Below is a small trained network, with its code and all its weights. Each question gives an input and a class and asks what happens when units are switched off, that is, made to give their printed mean instead of their output.

import numpy as np


def w(rows, s, z=0):
    codes = np.array(rows[::2]) - 128.0
    scale = np.full(codes.shape[1], s)
    scale[-1] = z or s
    return codes * scale


def f(y):
    return y / 2 * (1 + np.tanh(0.7978845608 * (y + 0.044715 * y**3)))


def log_softmax(a):
    a = a - a.max(-1, keepdims=True)
    return a - np.log(np.exp(a).sum(-1, keepdims=True))


def net(x, mask):
    res = np.array(x, float).reshape(1, 8) / 4 @ E
    y = f(res @ A[0][:, :-1].T + A[0][:, -1])
    res = res + np.where(mask, y, B[0][:, -1]) @ B[0][:, :-1]
    return log_softmax(res[-1] @ U[:, :-1].T + U[:, -1])


A, B = {}, {}
E = w([
[126,178,96,93,117,147,192,3,156],'x0',
[133,121,116,135,120,126,123,124,135],'x1',
[129,136,130,122,127,129,130,135,127],'x2',
[128,69,84,35,124,64,111,114,60],'x3',
[127,133,132,122,130,131,132,133,127],'x4',
[198,100,208,128,20,166,110,94,83],'x5',
[129,127,125,128,126,129,129,128,130],'x6',
[131,133,122,125,123,130,129,133,128],'x7',
],0.014)
A[0] = w([
[117,110,111,160,154,104,130,186,126,235],'n0',
[149,129,179,109,76,150,149,51,118,29],'n1',
[146,93,142,76,98,138,101,116,107,55],'n2',
[129,81,104,88,129,82,93,172,59,99],'n3',
[137,129,145,137,152,142,118,130,117,149],'n4',
[120,128,117,99,153,103,128,142,120,66],'n5',
[116,172,126,174,180,131,119,137,195,197],'n6',
[122,117,116,130,124,138,111,129,145,103],'n7',
[112,154,97,122,143,110,149,112,150,94],'n8',
[113,138,124,152,126,131,131,138,132,157],'n9',
[139,138,112,178,160,150,140,136,108,200],'n10',
[138,140,147,113,98,136,140,95,132,69],'n11',
[127,128,117,107,146,105,126,136,126,73],'n12',
[120,164,124,151,117,145,145,107,145,96],'n13',
[135,153,149,112,78,127,136,95,142,74],'n14',
[134,148,84,24,120,103,157,5,114,3],'n15',
[137,81,127,51,78,90,115,104,43,31],'n16',
[116,122,123,131,116,141,101,99,75,52],'n17',
[125,143,173,198,136,138,105,169,145,218],'n18',
[109,117,104,151,164,100,109,191,142,225],'n19',
[133,125,118,118,130,98,135,146,121,72],'n20',
[149,108,150,113,71,145,128,103,101,124],'n21',
[110,81,57,57,185,59,117,120,91,125],'n22',
[122,127,86,80,155,115,96,120,127,70],'n23',
[117,166,93,119,188,111,150,96,158,105],'n24',
[123,197,108,119,128,155,168,39,150,146],'n25',
[149,154,163,168,75,161,124,121,124,110],'n26',
[165,84,192,148,56,122,114,179,105,109],'n27',
[144,146,174,160,68,155,114,116,133,136],'n28',
[124,139,106,144,152,160,135,162,167,231],'n29',
],0.014,0.005)
B[0] = w([
[146,135,83,137,151,136,130,182,138,199],'n0',
[181,135,93,147,187,150,117,177,142,202],'n1',
[122,120,139,145,138,77,116,137,139,171],'n2',
[153,141,113,94,163,104,54,96,130,223],'n3',
[142,118,132,125,108,130,136,134,149,137],'n4',
[141,120,119,103,136,139,137,124,126,156],'n5',
[129,133,122,188,136,58,121,114,135,192],'n6',
[115,150,126,129,132,128,129,131,112,127],'n7',
[104,133,144,127,105,117,133,95,122,161],'n8',
[124,122,123,150,126,125,127,130,128,141],'n9',
[122,129,120,160,119,124,124,131,139,155],'n10',
[137,125,117,141,170,141,123,145,119,158],'n11',
[128,126,127,111,132,141,133,124,127,147],'n12',
[144,118,123,147,146,126,103,93,124,155],'n13',
[150,128,112,137,161,150,120,142,136,165],'n14',
[93,127,139,153,84,131,247,193,118,236],'n15',
[128,132,120,155,133,16,130,132,143,221],'n16',
[131,128,128,128,139,106,137,132,137,143],'n17',
[98,121,145,152,82,152,175,182,121,202],'n18',
[152,135,73,140,169,138,135,178,137,210],'n19',
[127,128,124,118,139,127,123,124,108,142],'n20',
[154,134,172,145,157,111,131,158,130,190],'n21',
[128,119,112,57,115,205,135,141,108,251],'n22',
[108,136,129,101,118,161,142,126,129,171],'n23',
[115,118,138,141,82,101,131,70,113,186],'n24',
[142,130,118,137,163,123,120,4,134,216],'n25',
[130,138,146,105,124,192,131,128,124,190],'n26',
[82,118,201,112,67,121,113,105,129,224],'n27',
[130,126,155,117,126,190,119,130,119,197],'n28',
[120,125,110,167,132,98,124,143,136,173],'n29',
],0.038,0.021)
U = w([
[144,136,109,178,130,48,202,185,155,250],'0',
[109,125,114,156,94,45,145,17,130,99],'1',
[108,102,207,123,37,164,124,138,138,115],'2',
[203,137,162,137,170,190,154,74,138,63],'3',
[156,114,70,16,134,112,97,140,105,138],'4',
[86,106,111,65,49,117,220,87,76,97],'5',
[142,108,186,57,97,1,71,113,136,84],'6',
],0.0071,0.0027)

Each question gives the input, the list of numbers given to net, and the class t.
The units are the neurons (one row each of A and B). Each row of codes is followed by its name. A weight is (code - 128) times the scale printed after its matrix; where a second scale follows, it is the last column's (A, B and U).
mask holds one flag per neuron, in row order. A switched-off neuron (its flag False) gives its mean, the last column of its row in B, instead of its output. The means were averaged over made-up inputs and are rounded, as every weight is.
A unit's drop is (log p(t) with every unit on - log p(t) with that unit switched off) / (log p(t) with every unit on - log p(t) with every unit switched off).
The circuit of an input: a set's keep is (log p(t) with only the set's units on - log p(t) with every unit switched off) / (log p(t) with every unit on - log p(t) with every unit switched off). Starting from the 12 units with the biggest drops (on a tie, the unit counted first), units are removed one at a time, each time the one whose removal leaves the highest keep (on an exact tie, the one counted first), for as long as the keep stays at least 0.8.
circuit, biggest first: the units of the circuit, biggest drop first
unit that matters most: the unit with the biggest drop
top k neurons: the k neurons with the biggest drops, biggest first
drop of u: that unit's drop, to one decimal
input [-6,-1,3,1,-4,-6,4,-8], class 4: circuit, biggest first : (n22)
input [-7,5,-2,4,3,1,8,5], class 6: top 2 neurons : (n27, n16)
input [1,0,7,7,3,-6,5,-7], class 5: top 2 neurons : (n15, n24)
input [-6,-2,-2,1,4,8,-7,-8], class 6: top 2 neurons : (n16, n15)
input [-3,2,-3,1,-3,-6,-1,5], class 4: top 2 neurons : (n15, n22)
input [3,7,-3,0,3,8,4,5], class 3: top 2 neurons : (n28, n26)
input [5,8,4,0,3,0,1,-3], class 1: top 2 neurons : (n25, n22)
input [4,-2,7,1,-3,-7,-5,-3], class 5: top 2 neurons : (n22, n15)
input [5,4,4,0,6,1,-7,-2], class 3: top 2 neurons : (n25, n16)
input [0,-8,-5,-8,-4,8,-6,3], class 2: top 2 neurons : (n27, n18)
input [1,8,-1,-7,2,5,8,-2], class 3: top 2 neurons : (n1, n15)
input [8,-8,-6,2,3,-3,1,-8], class 5: drop of n15 : 2.6
input [6,-4,7,2,-8,-2,-2,2], class 5: drop of n15 : 0.5
input [-6,-2,-3,-4,5,1,-4,-6], class 2: unit that matters most : n27
input [7,6,4,2,4,-4,-5,5], class 5: drop of n15 : 1.0
input [1,1,8,-7,-5,1,0,-1], class 3: drop of n27 : 0.6
